Below are the code and all the weights of a small trained network. Each question names an input and a target symbol and asks about switching units off, where a switched-off unit gives its printed mean instead of its output.

import numpy as np


def w(rows, s, z=0):
    codes = np.array(rows[::2]) - 128.0
    scale = np.full(codes.shape[1], s)
    scale[-1] = z or s
    return codes * scale


def f(y):
    return y / 2 * (1 + np.tanh(0.7978845608 * (y + 0.044715 * y**3)))


def softmax(a):
    e = np.exp(a - a.max(-1, keepdims=True))
    return e / e.sum(-1, keepdims=True)


def log_softmax(a):
    a = a - a.max(-1, keepdims=True)
    return a - np.log(np.exp(a).sum(-1, keepdims=True))


def net(x, mask):
    ids = ['αβγδεζηλμξπσψ'.index(c) for c in x.split()]
    T = len(ids)
    res = E[ids] + P[:T]
    u = 0
    for l in range(2):
        q, k, v = (res @ M[l].T for M in (Q, K, V))
        z = softmax(np.where(np.tri(T) > 0, q @ k.T / 3**0.5, -1e9)) @ v
        res = res + np.where(mask[u], z, O[l][:, -1]) @ O[l][:, :-1]
        u += 1
        y = f(res @ A[l][:, :-1].T + A[l][:, -1])
        res = res + np.where(mask[u : u + 4], y, B[l][:, -1]) @ B[l][:, :-1]
        u += 4
    return log_softmax(res[-1] @ U[:, :-1].T + U[:, -1])


Q, K, V, O, A, B = {}, {}, {}, {}, {}, {}
E = w([
[93,135,23],'α',
[178,34,114],'β',
[249,192,107],'γ',
[19,172,155],'δ',
[107,180,194],'ε',
[205,119,70],'ζ',
[46,146,63],'η',
[114,101,179],'λ',
[133,145,205],'μ',
[112,107,180],'ξ',
[149,49,64],'π',
[141,233,130],'σ',
[94,127,157],'ψ',
],0.015)
P = w([
[68,55,255],'0',
[64,102,142],'1',
[84,68,124],'2',
[113,50,101],'3',
[123,52,72],'4',
[159,26,52],'5',
],0.0038)
Q[0] = w([
[116,11,79],'0.h1',
[247,103,196],'0.h1',
[98,126,234],'0.h1',
],0.016)
K[0] = w([
[87,3,99],'0.h1',
[236,82,183],'0.h1',
[101,106,227],'0.h1',
],0.017)
V[0] = w([
[126,25,2],'0.h1',
[131,116,106],'0.h1',
[129,77,65],'0.h1',
],0.0062)
O[0] = w([
[2,139,222,8],'0.h1',
[110,129,146,108],'0.h1',
[70,137,170,66],'0.h1',
],0.0084,0.0012)
A[0] = w([
[69,186,192,2],'0.n1',
[100,37,4,8],'0.n2',
[158,171,251,248],'0.n3',
[157,65,28,111],'0.n4',
],0.017,0.0034)
B[0] = w([
[164,102,216,230],'0.n1',
[235,90,193,166],'0.n2',
[125,172,29,254],'0.n3',
[6,190,114,215],'0.n4',
],0.013,0.0024)
Q[1] = w([
[120,92,117],'1.h1',
[247,125,174],'1.h1',
[197,168,165],'1.h1',
],0.014)
K[1] = w([
[103,88,90],'1.h1',
[251,82,217],'1.h1',
[214,161,210],'1.h1',
],0.011)
V[1] = w([
[151,61,7],'1.h1',
[239,199,138],'1.h1',
[158,127,100],'1.h1',
],0.011)
O[1] = w([
[118,127,252,179],'1.h1',
[83,206,122,251],'1.h1',
[115,146,156,168],'1.h1',
],0.016,0.0029)
A[1] = w([
[251,180,169,163],'1.n1',
[222,170,88,66],'1.n2',
[163,185,80,89],'1.n3',
[153,153,118,254],'1.n4',
],0.021,0.0058)
B[1] = w([
[42,114,49,189],'1.n1',
[49,192,116,188],'1.n2',
[119,59,134,254],'1.n3',
[250,149,120,226],'1.n4',
],0.021,0.0088)
U = w([
[121,137,150,47],'α',
[43,32,188,116],'β',
[128,129,61,158],'γ',
[156,107,135,93],'δ',
[121,93,166,151],'ε',
[53,85,170,95],'ζ',
[110,98,158,105],'η',
[112,88,152,76],'λ',
[165,200,151,97],'μ',
[136,208,168,99],'ξ',
[137,21,128,71],'π',
[254,146,110,253],'σ',
[105,118,158,59],'ψ',
],0.0095,0.0062)

Each question gives the input, a string of symbols that net reads in full, and the target symbol t.
The units are the heads (3 rows each of Q, K, V and O) and the neurons (one row each of A and B). Each row of codes is followed by its name. A weight is (code - 128) times the scale printed after its matrix; where a second scale follows, it is the last column's (O, A, B and U).
mask holds one flag per unit, layer by layer, with each layer's heads first. A switched-off unit (its flag False) gives its mean, the last column of its rows in O or B, instead of its output. The means were averaged over made-up inputs and are rounded, as every weight is.
A unit's drop is (log p(t) with every unit on - log p(t) with that unit switched off) / (log p(t) with every unit on - log p(t) with every unit switched off).
unit that matters most: the unit with the biggest drop
top k neurons: the k neurons with the biggest drops, biggest first
k most important neurons of layer l: the k neurons of layer l with the biggest drops, biggest first
input λ σ δ α μ, target γ: top 4 neurons : [1.n2; 0.n4; 1.n4; 1.n3]
input π δ σ, target γ: top 3 neurons : [1.n2; 1.n4; 1.n3]
input ξ γ λ λ π, target π: unit that matters most : 0.n2
input γ γ ξ, target ξ: top 3 neurons : [0.n4; 1.n3; 0.n3]
input σ δ σ σ ψ, target σ: top 2 neurons : [0.n4; 0.n2]
input ψ δ δ π ε, target γ: top 2 neurons : [1.n2; 0.n4]
input γ σ σ δ, target ξ: top 2 neurons : [1.n3; 1.n1]
input λ σ γ δ ε, target γ: top 2 neurons : [1.n1; 0.n4]
input δ ψ λ, target σ: top 4 neurons : [1.n3; 1.n1; 1.n2; 0.n3]
input λ η β ψ, target β: 2 most important neurons of layer 0 : [0.n3; 0.n2]
input σ σ σ, target σ: top 4 neurons : [0.n4; 1.n4; 0.n2; 1.n1]
input λ η ζ, target β: top 2 neurons : [1.n4; 0.n3]
input π δ ζ π ζ γ, target γ: 2 most important neurons of layer 1 : [1.n2; 1.n4]
input α σ δ μ, target γ: most important neuron of layer 0 : [0.n4]
input σ σ γ ζ σ, target σ: 2 most important neurons of layer 1 : [1.n4; 1.n1]
input π π γ δ δ, target σ: 2 most important neurons of layer 0 : [0.n1; 0.n4]
input π δ δ γ σ, target γ: 3 most important neurons of layer 1 : [1.n2; 1.n4; 1.n1]
input δ δ ψ δ, target σ: 3 most important neurons of layer 1 : [1.n1; 1.n3; 1.n2]
input γ γ ζ, target ξ: 2 most important neurons of layer 0 : [0.n3; 0.n1]
input δ δ β, target β: most important neuron of layer 1 : [1.n4]
